Below are the code and all the weights of a small trained network. Each question names an input and a class and asks about switching units off, where a switched-off unit gives its printed mean instead of its output.

import numpy as np


def w(rows, s, z=0):
    codes = np.array(rows[::2]) - 128.0
    scale = np.full(codes.shape[1], s)
    scale[-1] = z or s
    return codes * scale


def norm(h):
    return h / np.sqrt((h * h).mean(-1, keepdims=True) + 1e-5)


def f(y):
    return y / 2 * (1 + np.tanh(0.7978845608 * (y + 0.044715 * y**3)))


def log_softmax(a):
    a = a - a.max(-1, keepdims=True)
    return a - np.log(np.exp(a).sum(-1, keepdims=True))


def net(x, mask):
    res = np.array(x, float).reshape(1, 7) / 4 @ E
    u = 0
    for l in range(4):
        y = f(norm(res) @ A[l][:, :-1].T + A[l][:, -1])
        res = res + np.where(mask[u : u + 8], y, B[l][:, -1]) @ B[l][:, :-1]
        u += 8
    return log_softmax(norm(res)[-1] @ U[:, :-1].T + U[:, -1])


A, B = {}, {}
E = w([
[66,151,199,124],'x0',
[81,123,85,185],'x1',
[166,136,210,154],'x2',
[246,221,79,175],'x3',
[35,139,162,202],'x4',
[153,253,113,202],'x5',
[63,202,114,50],'x6',
],0.004)
A[0] = w([
[31,86,141,135,33],'L0N1',
[69,123,190,166,87],'L0N2',
[115,127,145,125,7],'L0N3',
[175,97,174,3,81],'L0N4',
[108,47,166,155,148],'L0N5',
[117,206,161,128,82],'L0N6',
[106,156,147,206,91],'L0N7',
[154,185,113,109,57],'L0N8',
],0.0052,0.002)
B[0] = w([
[212,218,60,84,168],'L0N1',
[189,200,142,141,156],'L0N2',
[174,98,152,18,67],'L0N3',
[185,11,213,206,252],'L0N4',
[146,107,65,255,209],'L0N5',
[141,46,161,202,137],'L0N6',
[131,5,184,99,151],'L0N7',
[102,166,105,87,118],'L0N8',
],0.0039,0.0015)
A[1] = w([
[148,55,101,145,254],'L1N1',
[60,54,120,82,103],'L1N2',
[56,146,136,64,84],'L1N3',
[184,201,124,142,25],'L1N4',
[108,164,177,164,77],'L1N5',
[153,148,125,125,84],'L1N6',
[3,148,89,58,154],'L1N7',
[3,107,132,87,161],'L1N8',
],0.0071,0.0023)
B[1] = w([
[37,172,188,87,252],'L1N1',
[54,143,24,171,201],'L1N2',
[130,125,29,237,154],'L1N3',
[135,134,19,158,153],'L1N4',
[222,90,190,171,143],'L1N5',
[120,141,96,145,119],'L1N6',
[63,255,29,247,231],'L1N7',
[60,233,103,170,233],'L1N8',
],0.0047,0.0028)
A[2] = w([
[120,199,77,125,125],'L2N1',
[35,225,158,136,253],'L2N2',
[175,110,140,129,90],'L2N3',
[216,145,103,167,131],'L2N4',
[61,1,63,194,145],'L2N5',
[121,32,194,139,114],'L2N6',
[109,190,148,18,107],'L2N7',
[87,132,249,174,157],'L2N8',
],0.0065,0.0028)
B[2] = w([
[162,149,145,177,169],'L2N1',
[226,71,173,183,255],'L2N2',
[43,155,121,152,129],'L2N3',
[48,165,83,156,174],'L2N4',
[123,42,53,110,194],'L2N5',
[175,147,81,161,173],'L2N6',
[122,1,159,155,129],'L2N7',
[196,88,197,144,203],'L2N8',
],0.0058,0.0043)
A[3] = w([
[61,156,126,160,8],'L3N1',
[189,131,120,2,50],'L3N2',
[119,141,50,184,231],'L3N3',
[243,134,85,64,251],'L3N4',
[129,61,196,65,216],'L3N5',
[98,58,146,43,171],'L3N6',
[188,236,81,130,128],'L3N7',
[72,11,39,177,184],'L3N8',
],0.0078,0.0022)
B[3] = w([
[104,149,195,64,128],'L3N1',
[33,44,168,130,146],'L3N2',
[172,195,148,96,247],'L3N3',
[35,112,125,206,208],'L3N4',
[118,130,84,205,201],'L3N5',
[108,147,82,178,170],'L3N6',
[53,191,115,120,221],'L3N7',
[254,142,84,99,254],'L3N8',
],0.0074,0.0044)
U = w([
[188,97,213,206,225],'0',
[130,115,175,62,11],'1',
[113,114,164,63,2],'2',
[192,89,60,98,195],'3',
[114,111,197,39,17],'4',
[34,78,117,150,133],'5',
[90,250,104,161,197],'6',
[114,108,190,43,36],'7',
],0.015,0.0067)

Each question gives the input, the list of numbers given to net, and the class t.
The units are the neurons (one row each of A and B). Each row of codes is followed by its name. A weight is (code - 128) times the scale printed after its matrix; where a second scale follows, it is the last column's (A, B and U).
mask holds one flag per neuron, layer by layer. A switched-off neuron (its flag False) gives its mean, the last column of its row in B, instead of its output. The means were averaged over made-up inputs and are rounded, as every weight is.
A unit's drop is (log p(t) with every unit on - log p(t) with that unit switched off) / (log p(t) with every unit on - log p(t) with every unit switched off).
The circuit of an input: a set's keep is (log p(t) with only the set's units on - log p(t) with every unit switched off) / (log p(t) with every unit on - log p(t) with every unit switched off). Starting from the 12 units with the biggest drops (on a tie, the unit counted first), units are removed one at a time, each time the one whose removal leaves the highest keep (on an exact tie, the one counted first), for as long as the keep stays at least 0.8.
units of the circuit, in order: the units of the circuit, biggest drop first
top k neurons: the k neurons with the biggest drops, biggest first
top k neurons in layer l: the k neurons of layer l with the biggest drops, biggest first
drop when u is switched off: that unit's drop, to one decimal
input [5,-2,6,5,-3,1,7], class 0: top 3 neurons : L2N7, L0N5, L1N7
input [-5,3,-8,-5,1,-7,5], class 6: units of the circuit, in order : L1N7
input [-1,-4,-2,3,-6,0,-8], class 5: top 3 neurons : L1N7, L1N2, L1N8
input [-1,-6,1,-8,6,-8,-5], class 3: units of the circuit, in order : L3N8, L2N5
input [-3,8,-3,-3,5,6,-6], class 3: units of the circuit, in order : L2N5, L3N8, L1N7
input [-1,-5,4,-1,-1,-5,-2], class 5: units of the circuit, in order : L2N2, L3N6
input [-8,4,2,4,-8,-1,8], class 5: top 2 neurons : L3N2, L1N7
input [8,2,-5,-2,-4,1,-5], class 0: top 2 neurons : L1N1, L0N5
input [0,-6,3,-1,5,-8,-8], class 3: units of the circuit, in order : L2N5, L3N8
input [3,-5,-5,-6,-2,3,-7], class 3: top 2 neurons : L2N5, L1N8
input [-4,-8,0,6,-8,3,1], class 5: top 3 neurons in layer 3 : L3N4, L3N2, L3N8
input [-5,5,-3,-4,5,-8,2], class 3: top 2 neurons : L3N8, L2N5
input [2,8,-4,1,1,6,-8], class 3: top 3 neurons : L2N5, L3N8, L1N8
input [0,6,6,-1,2,1,5], class 0: top 2 neurons in layer 0 : L0N6, L0N2
input [8,8,6,-5,7,-5,1], class 0: top 2 neurons : L2N2, L3N7
input [3,-7,7,5,-5,5,-3], class 6: top neuron in layer 3 : L3N7
input [-4,-3,0,-2,-4,1,4], class 5: top 2 neurons : L0N4, L1N7
input [-1,-7,3,-5,-1,-1,2], class 5: top 2 neurons in layer 2 : L2N2, L2N1
input [-8,-2,2,4,0,-1,1], class 6: top 2 neurons in layer 2 : L2N4, L2N8
input [-8,1,4,-1,-6,2,-5], class 6: top neuron : L2N4
input [-8,6,4,4,-4,-1,-4], class 6: drop when L2N5 is switched off : 0.1
input [3,-2,0,8,-3,-7,-4], class 5: drop when L2N2 is switched off : 0.2
input [7,-8,-6,-6,5,8,-2], class 0: drop when L2N2 is switched off : 0.5
